 95 109 153
 78 101  69
->
153 101

151 153
 95  90
137 142
 92  87
->
153  95

 95 101 102  96  80
 99 101 122 147  96
113 101  92  84  96
103  99 108 101  89
->
 80 147  92  99

 86 140 142 144
 89 120 120 121
108  82  80  80
 98  78  77  77
->
144 120  82  98

141 154  73
115 124 133
->
 73 124

101 101 105 101 149
111 100 103 111  60
->
149 111
---
 92 136
 49  93
103  68
 98 105
107 114
107  81
->
 92 136
107 114
 98 105
 49  93
107  81
103  68

105 115 126 120  81  76 122  99
 97 120  64  95  65  81 143 108
 87 102 112 122  87  78  97 104
112 108 117  52 125 107 116  77
->
 97 120  64  95  65  81 143 108
105 115 126 120  81  76 122  99
112 108 117  52 125 107 116  77
 87 102 112 122  87  78  97 104

 98 108  92 104 108  99  99  92 102  91 108
144  60 100  52  60  60  59 144  54 137  57
128  74 100  70  74  75  74 128  71 124  73
110  92  99  90  92  91  91 109  90 107  92
 86 101 115 111 101 117 117  97 114 102 103
->
 98 108  92 104 108  99  99  92 102  91 108
 86 101 115 111 101 117 117  97 114 102 103
110  92  99  90  92  91  91 109  90 107  92
128  74 100  70  74  75  74 128  71 124  73
144  60 100  52  60  60  59 144  54 137  57

105  44  88  83  88
 99 125 113  91 103
 82  93 133 132 150
 89  77 132  79  60
->
 99 125 113  91 103
 82  93 133 132 150
 89  77 132  79  60
105  44  88  83  88

 52 119 102  87 104 109 106 104 100  86 103
123  49  93  87  91 101 102 102  92  98 114
105  96  90 109  95  91  91 105 110 103  88
 81  86 114  68 113  85 108  95 120 103  81
100  94  94 112  88 110  88 101 102  97  90
->
 52 119 102  87 104 109 106 104 100  86 103
105  96  90 109  95  91  91 105 110 103  88
100  94  94 112  88 110  88 101 102  97  90
 81  86 114  68 113  85 108  95 120 103  81
123  49  93  87  91 101 102 102  92  98 114

 79 129  59 103 119
130 109  77 137 115
 77 117  58 135 119
146 106 119 156 114
 45  92  76 131  87
->
 79 129  59 103 119
 77 117  58 135 119
130 109  77 137 115
146 106 119 156 114
 45  92  76 131  87

134 146 117  79  78  99 144
131 142 115  81  80  99 140
133 145 116  80  79  99 143
131 143 116  81  80  99 141
 64  51  82 122 123 101  54
->
134 146 117  79  78  99 144
133 145 116  80  79  99 143
131 143 116  81  80  99 141
131 142 115  81  80  99 140
 64  51  82 122 123 101  54

115  71  94  92
 76  82 118  99
 88 136 149 118
119 113 104 102
->
 88 136 149 118
119 113 104 102
 76  82 118  99
115  71  94  92
---
 75  75 103  51  97  74  86
103 108 107 127  90  82  90
 80  74 122 115 116 110 130
->
 75 103  97  86
103 107  90  90
 80 122 116 130

105 102 156
104 112  55
->
105 156
104  55

 96  96  94 142
 92  89  90 111
 90 123  74  89
108  93  95  95
101 107  92 101
110  69  93  81
102 102  77 113
->
 96  94
 92  90
 90  74
108  95
101  92
110  93
102  77

104  68 109  62 130  46  71  57 107
 72  74 133 126 101 111 119  81 128
->
104 109 130  71 107
 72 133 101 119 128

100  88 142 121  92 101  93 105  79  82  79 113
102  89 102  93 112 119 135  80  82 121 116 122
 80  95 114 102  99 106 101  85  83  97  92 130
->
100 142  92  93  79  79
102 102 112 135  82 116
 80 114  99 101  83  92

110  94 110 110 104 110  94 109 110  94 110  95
 45 154  41  41  79  41 154  50  42 157  41 150
->
110 110 104  94 110 110
 45  41  79 154  42  41

 79  65  76  79  87  49 105 132 117  71  74 101
106 100 103 102  93  95 144 101 106 104  84  97
133 111  48 124  76  95 105 152  83 129  53 120
->
 79  76  87 105 117  74
106 103  93 144 106  84
133  48  76 105  83  53
---
120  84 126 121  57 106  94  80 145
 94 116 135  97 125 125 122  74  57
 91 125  70  59 103 103  91 107 124
 79  84  89  79  96 122 152 106  66
 85  78 106  58 116  92 103 129  78
 90  72  84 127  86 104 101  98  57
 68  92 140  89 101 117 108 109 106
100  94 101  81  89 117  82  88 116
->
145  57 124  66  78  57 106 116
 80  74 107 106 129  98 109  88
 94 122  91 152 103 101 108  82
106 125 103 122  92 104 117 117
 57 125 103  96 116  86 101  89
121  97  59  79  58 127  89  81
126 135  70  89 106  84 140 101
 84 116 125  84  78  72  92  94
120  94  91  79  85  90  68 100

105 143 102
108 141 101
117 133 100
107 142 102
102 145 104
102 144 105
104 144 102
105 143 102
->
102 101 100 102 104 105 102 102
143 141 133 142 145 144 144 143
105 108 117 107 102 102 104 105

131 134  77
136 120 110
142  90 112
 88 114  95
114  64 135
126 129  83
124 120  80
 90 110  72
 97  79 126
104 104  74
105 126  82
139  61 132
->
 77 110 112  95 135  83  80  72 126  74  82 132
134 120  90 114  64 129 120 110  79 104 126  61
131 136 142  88 114 126 124  90  97 104 105 139

111 132  77 126 107 111 113
 50  57 150 131  93 114  88
 91  80 108  53  92  68 137
 76  84 129  73  86  69 118
104  74 105 102  63 142  57
 90 125  95 151 114  88 120
 77  50 143  66  50 109  74
->
113  88 137 118  57 120  74
111 114  68  69 142  88 109
107  93  92  86  63 114  50
126 131  53  73 102 151  66
 77 150 108 129 105  95 143
132  57  80  84  74 125  50
111  50  91  76 104  90  77

109 136  99 139
131  94 107  45
123  87 110  46
 82 128  92 141
101 130  62  49
 91 106 117 142
 74  99  95  76
 64 115  86  93
136 134 111 125
 56 111  67  79
 85  93 120 130
 63  87  95 104
->
139  45  46 141  49 142  76  93 125  79 130 104
 99 107 110  92  62 117  95  86 111  67 120  95
136  94  87 128 130 106  99 115 134 111  93  87
109 131 123  82 101  91  74  64 136  56  85  63

 95  77  83
 96  60  96
 99  57  70
101  78  78
->
 83  96  70  78
 77  60  57  78
 95  96  99 101

 67  83  85 111  84  83
 64  78  91 108  75  86
 57 101 101 123 110  85
 77  70  85 121  98  99
 56  95 103 124  98 101
 60  78  95 108  75  96
 57 100  85 109 109  97
 77  71  84 122  92  91
->
 83  86  85  99 101  96  97  91
 84  75 110  98  98  75 109  92
111 108 123 121 124 108 109 122
 85  91 101  85 103  95  85  84
 83  78 101  70  95  78 100  71
 67  64  57  77  56  60  57  77

127 150  97 138 111  81
 89  69  96  75  79  99
 97  93  95  93  62  66
101 101  94 100 130 123
 99  91  94  93 135  86
 92  84  92  85 120 124
 84  59  93  67 107  81
108 115  96 110  66  88
->
 81  99  66 123  86 124  81  88
111  79  62 130 135 120 107  66
138  75  93 100  93  85  67 110
 97  96  95  94  94  92  93  96
150  69  93 101  91  84  59 115
127  89  97 101  99  92  84 108
